Small tables with named rows and columns. After each table, cells are looked up by row and column.

Table ris
            fub   sego  pororin     kib   durot  sorerif
bikel     51552  32565    78597  -24909  -34483    86288
sunoki   -20276  27322     3251   61821   52429    10701
busokad  -22848  35680     9059   24834   43007    39387
goz      -11244   4515   -10431    9510    1471    15963
fak      -18766  63888    16514   74702   27905    82196
niradu   -47012  63729   -60251  -80220   60784    64233
moluzo   -16985  35702    10911   21510   48044    64558
rog      -28667  18668    10360   61888   45128     4797
miv       28792  46668    82603   95935   69120    50289
kog      -15309   8201    65320   18331   41904    42601

pororin of bikel = 78597
sorerif of fak = 82196
kib of fak = 74702
sego of bikel = 32565
durot of fak = 27905
sorerif of busokad = 39387
sego of rog = 18668
kib of goz = 9510
fub of niradu = -47012
pororin of kog = 65320
sego of goz = 4515
sego of busokad = 35680
Row with the largest pororin: miv

Table timegi
         favuzam  vuzil  kabop  fodome  kiz
zot           10     26    -71     -47  -36
bol            0    -47    -14      47  -18
laguzat       55      1     30      31   19

What is the fodome of laguzat in timegi? 31
What is the vuzil of laguzat in timegi? 1
What is the kiz of laguzat in timegi? 19
What is the kabop of zot in timegi? -71
What is the fodome of bol in timegi? 47
What is the kabop of laguzat in timegi? 30
What is the favuzam of zot in timegi? 10
What is the favuzam of laguzat in timegi? 55
What is the fodome of zot in timegi? -47
What is the vuzil of zot in timegi? 26
What is the kiz of zot in timegi? -36
What is the favuzam of bol in timegi? 0
What is the vuzil of bol in timegi? -47
What is the kiz of bol in timegi? -18
What is the kabop of bol in timegi? -14

nuzip:
|  | duf | fanev | vege | vageta | konarog | zuton | rila | nukif | bunef |
|---|---|---|---|---|---|---|---|---|---|
| laso | 8.8 | 71.6 | 22.2 | 80.8 | 76.0 | 30.0 | 65.6 | 68.9 | 16.5 |
| rega | 17.7 | 60.3 | 24.5 | 90.9 | 72.0 | 43.9 | 86.9 | 63.5 | 9.8 |
| paf | 14.5 | 54.9 | 16.7 | 96.2 | 67.9 | 41.4 | 65.0 | 36.4 | 42.1 |
| dizuga | 17.4 | 47.4 | 56.8 | 81.8 | 77.2 | 64.2 | 68.7 | 38.1 | 46.7 |
| mige | 7.3 | 69.6 | 45.7 | 85.7 | 52.5 | 33.1 | 69.9 | 23.6 | 24.4 |
| rol | 14.7 | 64.9 | 23.8 | 85.8 | 74.7 | 37.5 | 76.9 | 66.3 | 12.9 |
| sikova | 18.9 | 38.1 | 67.0 | 83.7 | 80.4 | 73.6 | 66.9 | 38.6 | 61.0 |
| lemod | 14.1 | 64.6 | 20.3 | 85.3 | 73.9 | 37.8 | 76.9 | 66.6 | 12.9 |
| nelon | 12.1 | 70.3 | 30.5 | 83.0 | 67.6 | 37.2 | 80.3 | 39.3 | 3.0 |
| zop | 14.3 | 61.1 | 40.8 | 82.7 | 69.7 | 48.1 | 76.3 | 39.2 | 21.3 |
| ker | 7.4 | 74.2 | 22.2 | 79.9 | 76.5 | 28.2 | 62.3 | 69.8 | 15.9 |
| guz | 11.8 | 60.4 | 27.3 | 93.5 | 62.9 | 37.8 | 66.1 | 30.1 | 36.6 |
| bod | 14.7 | 62.6 | 24.1 | 87.1 | 73.9 | 40.2 | 79.6 | 65.1 | 12.7 |
| vav | 13.8 | 65.4 | 36.8 | 82.4 | 70.1 | 43.6 | 77.8 | 39.6 | 13.1 |

bod, zuton: 40.2
rega, nukif: 63.5
sikova, zuton: 73.6
zop, konarog: 69.7
dizuga, zuton: 64.2
nelon, duf: 12.1
rega, vege: 24.5
sikova, rila: 66.9
laso, zuton: 30.0
mige, rila: 69.9
zop, nukif: 39.2
rega, konarog: 72.0
bod, konarog: 73.9
rega, vageta: 90.9
mige, vege: 45.7
paf, vageta: 96.2
sikova, vageta: 83.7
sikova, duf: 18.9
laso, konarog: 76.0
Which row has the largest vageta? paf

